Here is a tiny trained network, its code and every weight. The questions are about switching its units off for an input and a class, where a switched-off unit gives its printed mean instead of its output.

import numpy as np


def w(rows, s, z=0):
    codes = np.array(rows[::2]) - 128.0
    scale = np.full(codes.shape[1], s)
    scale[-1] = z or s
    return codes * scale


def norm(h):
    return h / np.sqrt((h * h).mean(-1, keepdims=True) + 1e-5)


def f(y):
    return np.maximum(y, 0)


def log_softmax(a):
    a = a - a.max(-1, keepdims=True)
    return a - np.log(np.exp(a).sum(-1, keepdims=True))


def net(x, mask):
    res = np.array(x, float).reshape(1, 5) / 4 @ E
    u = 0
    for l in range(4):
        y = f(norm(res) @ A[l][:, :-1].T + A[l][:, -1])
        res = res + np.where(mask[u : u + 5], y, B[l][:, -1]) @ B[l][:, :-1]
        u += 5
    return log_softmax(norm(res)[-1] @ U[:, :-1].T + U[:, -1])


A, B = {}, {}
E = w([
[221,155,60,123,38,88,142,149,127,113,178],'x0',
[149,121,127,116,180,97,142,146,140,143,140],'x1',
[149,114,171,169,96,113,175,105,152,246,186],'x2',
[145,84,101,51,67,120,221,160,194,131,37],'x3',
[142,115,115,143,133,198,133,183,152,135,155],'x4',
],0.011)
A[0] = w([
[210,186,32,119,70,82,117,152,87,87,194,41],'0.n1',
[180,117,85,141,127,229,112,208,153,107,183,1],'0.n2',
[134,138,124,116,98,7,130,52,72,92,116,6],'0.n3',
[167,181,102,151,124,100,72,133,100,86,206,72],'0.n4',
[181,155,46,111,126,110,70,153,118,39,137,42],'0.n5',
],0.016,0.0034)
B[0] = w([
[167,54,167,173,105,159,40,118,231,64,119,254],'0.n1',
[120,247,107,118,127,119,111,182,175,171,123,194],'0.n2',
[138,243,123,98,136,148,108,214,180,177,137,203],'0.n3',
[136,75,65,133,156,167,130,117,36,208,138,225],'0.n4',
[80,154,170,114,117,65,208,114,81,78,115,219],'0.n5',
],0.015,0.016)
A[1] = w([
[191,87,46,76,5,47,193,175,198,75,76,107],'1.n1',
[135,153,46,189,111,149,191,146,137,108,119,40],'1.n2',
[90,134,155,94,138,122,83,100,212,150,58,231],'1.n3',
[228,106,130,187,20,87,147,94,180,195,245,61],'1.n4',
[157,162,110,63,133,142,175,158,97,12,143,4],'1.n5',
],0.012,0.0029)
B[1] = w([
[207,96,38,167,128,219,128,102,1,190,181,249],'1.n1',
[105,86,192,40,125,164,123,208,112,160,158,144],'1.n2',
[124,129,168,118,237,215,167,140,110,160,175,245],'1.n3',
[30,144,195,119,91,20,233,92,89,45,62,222],'1.n4',
[55,82,124,93,116,68,216,183,118,116,72,170],'1.n5',
],0.0095,0.012)
A[2] = w([
[145,167,178,131,67,81,215,81,189,192,172,28],'2.n1',
[102,164,69,114,145,112,132,117,133,13,76,5],'2.n2',
[183,83,100,109,62,63,117,144,224,33,119,78],'2.n3',
[158,219,8,46,95,69,63,164,207,97,96,48],'2.n4',
[246,63,37,62,64,129,161,121,169,191,104,183],'2.n5',
],0.012,0.0023)
B[2] = w([
[107,186,118,86,40,2,126,233,131,38,132,220],'2.n1',
[95,99,128,33,86,53,202,164,170,170,211,191],'2.n2',
[109,26,212,136,106,72,127,38,252,141,115,251],'2.n3',
[71,211,167,131,175,125,157,131,207,238,139,210],'2.n4',
[199,33,45,146,176,189,38,187,145,163,99,255],'2.n5',
],0.0075,0.0053)
A[3] = w([
[80,137,182,150,85,36,229,83,89,43,44,69],'3.n1',
[78,118,95,194,138,85,58,97,27,173,176,5],'3.n2',
[34,92,188,65,253,203,117,86,145,104,82,91],'3.n3',
[192,88,63,73,123,196,147,151,101,160,49,103],'3.n4',
[144,237,125,60,128,115,115,139,211,206,25,49],'3.n5',
],0.012,0.0028)
B[3] = w([
[56,81,127,16,182,96,157,139,114,69,98,192],'3.n1',
[158,128,75,76,152,183,202,92,98,141,101,207],'3.n2',
[191,67,130,166,22,75,88,129,204,75,124,244],'3.n3',
[52,196,144,139,193,95,101,21,51,133,154,217],'3.n4',
[134,248,107,168,87,136,95,136,108,164,142,215],'3.n5',
],0.011)
U = w([
[181,64,163,192,129,134,66,91,206,91,135,250],'0',
[164,110,57,153,190,179,124,68,25,167,148,141],'1',
[130,253,133,152,142,129,99,187,169,177,157,42],'2',
[82,105,140,89,143,64,167,140,115,81,124,61],'3',
],0.013,0.0019)

Each question gives the input, the list of numbers given to net, and the class t.
The units are the neurons (one row each of A and B). Each row of codes is followed by its name. A weight is (code - 128) times the scale printed after its matrix; where a second scale follows, it is the last column's (A, B and U).
mask holds one flag per neuron, layer by layer. A switched-off neuron (its flag False) gives its mean, the last column of its row in B, instead of its output. The means were averaged over made-up inputs and are rounded, as every weight is.
A unit's drop is (log p(t) with every unit on - log p(t) with that unit switched off) / (log p(t) with every unit on - log p(t) with every unit switched off).
The circuit of an input: a set's keep is (log p(t) with only the set's units on - log p(t) with every unit switched off) / (log p(t) with every unit on - log p(t) with every unit switched off). Starting from the 12 units with the biggest drops (on a tie, the unit counted first), units are removed one at a time, each time the one whose removal leaves the highest keep (on an exact tie, the one counted first), for as long as the keep stays at least 0.8.
units of the circuit, in order: the units of the circuit, biggest drop first
unit that matters most: the unit with the biggest drop
k most important neurons: the k neurons with the biggest drops, biggest first
k most important neurons of layer l: the k neurons of layer l with the biggest drops, biggest first
input [5,4,-7,-6,-2], class 3: 3 most important neurons -> (0.n5; 1.n1; 1.n3)
input [3,-4,-6,0,-6], class 2: 3 most important neurons -> (0.n3; 1.n4; 2.n4)
input [-8,6,-4,-2,-5], class 0: unit that matters most -> 0.n5
input [-7,-3,-2,1,7], class 0: 2 most important neurons of layer 3 -> (3.n3; 3.n4)
input [8,-6,-8,7,7], class 0: 2 most important neurons of layer 0 -> (0.n1; 0.n4)
input [-1,6,-7,8,-5], class 1: 2 most important neurons -> (1.n1; 1.n4)
input [-5,-8,-2,5,-7], class 2: 2 most important neurons -> (0.n1; 0.n3)
input [-8,-3,-8,3,1], class 0: 2 most important neurons -> (3.n3; 0.n5)
input [3,-2,-7,6,-7], class 2: 3 most important neurons -> (0.n3; 0.n4; 1.n4)
input [-5,-6,-6,6,-5], class 1: 3 most important neurons of layer 0 -> (0.n1; 0.n5; 0.n2)
input [-7,-1,-4,2,4], class 0: 2 most important neurons -> (0.n5; 3.n3)
input [5,6,-6,-2,3], class 3: 2 most important neurons -> (0.n5; 3.n1)
input [3,-2,7,-6,-4], class 3: 2 most important neurons -> (1.n4; 1.n1)
input [-6,2,5,5,0], class 0: units of the circuit, in order -> (3.n3)
input [7,-8,4,0,-5], class 0: 2 most important neurons -> (0.n1; 0.n2)
input [2,6,-1,-7,6], class 1: 2 most important neurons of layer 0 -> (0.n4; 0.n3)
input [-4,3,0,5,-5], class 1: 3 most important neurons of layer 0 -> (0.n2; 0.n1; 0.n5)
input [-8,8,5,5,7], class 0: 2 most important neurons of layer 1 -> (1.n1; 1.n4)
input [-3,6,-6,5,-6], class 2: 2 most important neurons of layer 2 -> (2.n3; 2.n1)
input [6,-5,2,-2,0], class 0: units of the circuit, in order -> (0.n1)
